Below are the code and all the weights of a small trained network. Each question names an input and a target symbol and asks about switching units off, where a switched-off unit gives its printed mean instead of its output.

import numpy as np


def w(rows, s, z=0):
    codes = np.array(rows[::2]) - 128.0
    scale = np.full(codes.shape[1], s)
    scale[-1] = z or s
    return codes * scale


def f(y):
    return y / 2 * (1 + np.tanh(0.7978845608 * (y + 0.044715 * y**3)))


def softmax(a):
    e = np.exp(a - a.max(-1, keepdims=True))
    return e / e.sum(-1, keepdims=True)


def log_softmax(a):
    a = a - a.max(-1, keepdims=True)
    return a - np.log(np.exp(a).sum(-1, keepdims=True))


def net(x, mask):
    ids = ['αγδεμξπστφ'.index(c) for c in x.split()]
    T = len(ids)
    res = E[ids] + P[:T]
    r = res
    for j in range(2):
        rows = slice(4 * j, 4 * j + 4)
        q, k, v = (r @ M[0][rows].T for M in (Q, K, V))
        z = softmax(np.where(np.tri(T) > 0, q @ k.T / 4**0.5, -1e9)) @ v
        o = O[0][rows]
        res = res + np.where(mask[j], z, o[:, -1]) @ o[:, :-1]
    y = f(res @ A[0][:, :-1].T + A[0][:, -1])
    res = res + np.where(mask[2:14], y, B[0][:, -1]) @ B[0][:, :-1]
    return log_softmax(res[-1] @ U[:, :-1].T + U[:, -1])


Q, K, V, O, A, B = {}, {}, {}, {}, {}, {}
E = w([
[138,153,107],'α',
[139,123,100],'γ',
[131,251,220],'δ',
[140,135,127],'ε',
[57,175,205],'μ',
[156,99,121],'ξ',
[128,125,150],'π',
[134,120,118],'σ',
[128,148,142],'τ',
[135,109,128],'φ',
],0.02)
P = w([
[107,116,159],'0',
[87,254,99],'1',
[155,104,184],'2',
[89,209,93],'3',
[179,107,190],'4',
[58,199,89],'5',
],0.014)
Q[0] = w([
[80,90,188],'h1',
[127,75,98],'h1',
[96,129,132],'h1',
[56,127,8],'h1',
[137,60,102],'h2',
[154,127,146],'h2',
[53,133,124],'h2',
[169,129,94],'h2',
],0.016)
K[0] = w([
[126,104,157],'h1',
[139,98,115],'h1',
[14,83,146],'h1',
[120,102,9],'h1',
[51,79,47],'h2',
[108,198,148],'h2',
[151,86,110],'h2',
[120,185,100],'h2',
],0.015)
V[0] = w([
[2,200,230],'h1',
[94,77,152],'h1',
[76,164,116],'h1',
[116,25,143],'h1',
[99,121,152],'h2',
[130,119,80],'h2',
[221,138,80],'h2',
[119,140,84],'h2',
],0.0095)
O[0] = w([
[228,175,151,248],'h1',
[152,65,220,100],'h1',
[214,114,74,165],'h1',
[131,71,144,49],'h1',
[140,2,144,137],'h2',
[123,193,79,99],'h2',
[68,110,66,104],'h2',
[145,123,60,116],'h2',
],0.0069,0.012)
A[0] = w([
[130,128,97,176],'n1',
[160,162,64,42],'n2',
[87,157,92,146],'n3',
[134,95,88,111],'n4',
[152,18,73,150],'n5',
[128,157,130,254],'n6',
[5,119,116,147],'n7',
[192,125,145,33],'n8',
[149,151,109,242],'n9',
[184,127,155,132],'n10',
[168,24,155,69],'n11',
[187,107,46,195],'n12',
],0.018,0.0093)
B[0] = w([
[135,180,124,152],'n1',
[108,62,148,192],'n2',
[123,136,176,167],'n3',
[65,248,148,123],'n4',
[70,222,27,140],'n5',
[156,93,80,245],'n6',
[156,162,190,131],'n7',
[94,174,142,188],'n8',
[150,117,109,249],'n9',
[89,106,148,218],'n10',
[32,114,136,157],'n11',
[125,176,168,197],'n12',
],0.015,0.016)
U = w([
[247,153,86,155],'α',
[154,221,56,197],'γ',
[168,204,161,108],'δ',
[162,45,122,154],'ε',
[102,153,171,87],'μ',
[83,204,88,2],'ξ',
[130,58,167,88],'π',
[121,121,113,165],'σ',
[176,60,166,134],'τ',
[92,100,108,135],'φ',
],0.016,0.0094)

Each question gives the input, a string of symbols that net reads in full, and the target symbol t.
The units are the heads (4 rows each of Q, K, V and O) and the neurons (one row each of A and B). Each row of codes is followed by its name. A weight is (code - 128) times the scale printed after its matrix; where a second scale follows, it is the last column's (O, A, B and U).
mask holds one flag per unit, heads first, then neurons. A switched-off unit (its flag False) gives its mean, the last column of its rows in O or B, instead of its output. The means were averaged over made-up inputs and are rounded, as every weight is.
A unit's drop is (log p(t) with every unit on - log p(t) with that unit switched off) / (log p(t) with every unit on - log p(t) with every unit switched off).
The circuit of an input: a set's keep is (log p(t) with only the set's units on - log p(t) with every unit switched off) / (log p(t) with every unit on - log p(t) with every unit switched off). Starting from the 12 units with the biggest drops (on a tie, the unit counted first), units are removed one at a time, each time the one whose removal leaves the highest keep (on an exact tie, the one counted first), for as long as the keep stays at least 0.8.
circuit, biggest first: the units of the circuit, biggest drop first
unit that matters most: the unit with the biggest drop
k most important neurons: the k neurons with the biggest drops, biggest first
which heads matter: for each layer, one digit per head in row order, 1 if its drop is at least 0.15 and else 0, layers parted by /
input μ φ μ γ μ, target μ: circuit, biggest first	[n8, h2, h1, n11]
input δ α ξ φ τ, target δ: most important neuron	[n8]
input ξ τ δ φ ξ, target δ: circuit, biggest first	[n8, h1]
input γ μ μ γ ξ φ, target α: 3 most important neurons	[n10, n8, n11]
input γ ξ φ γ φ, target φ: circuit, biggest first	[h1, n5]
input μ δ ξ ε σ, target δ: circuit, biggest first	[h1, n12]
input δ α ξ τ φ, target δ: circuit, biggest first	[n8, h1]
input φ ξ γ δ σ, target δ: circuit, biggest first	[n12, h1]
input τ δ π τ ξ, target δ: circuit, biggest first	[h1, n12]
input γ γ π, target π: circuit, biggest first	[h1, n11]
input μ φ τ, target μ: 2 most important neurons	[n8, n10]
input ε α δ γ, target α: circuit, biggest first	[n8, n11]
input δ τ μ γ ξ, target μ: which heads matter	00
input ξ φ ε μ σ, target μ: unit that matters most	n8
input δ ξ α, target δ: circuit, biggest first	[n8, h1, n12]
input γ φ γ ξ γ γ, target δ: which heads matter	11
input τ μ ε, target μ: 2 most important neurons	[n10, n8]
input γ δ γ ε ε, target δ: 2 most important neurons	[n8, n12]
input σ φ δ τ ε, target δ: 2 most important neurons	[n8, n10]
input τ γ φ α π μ, target α: unit that matters most	h1
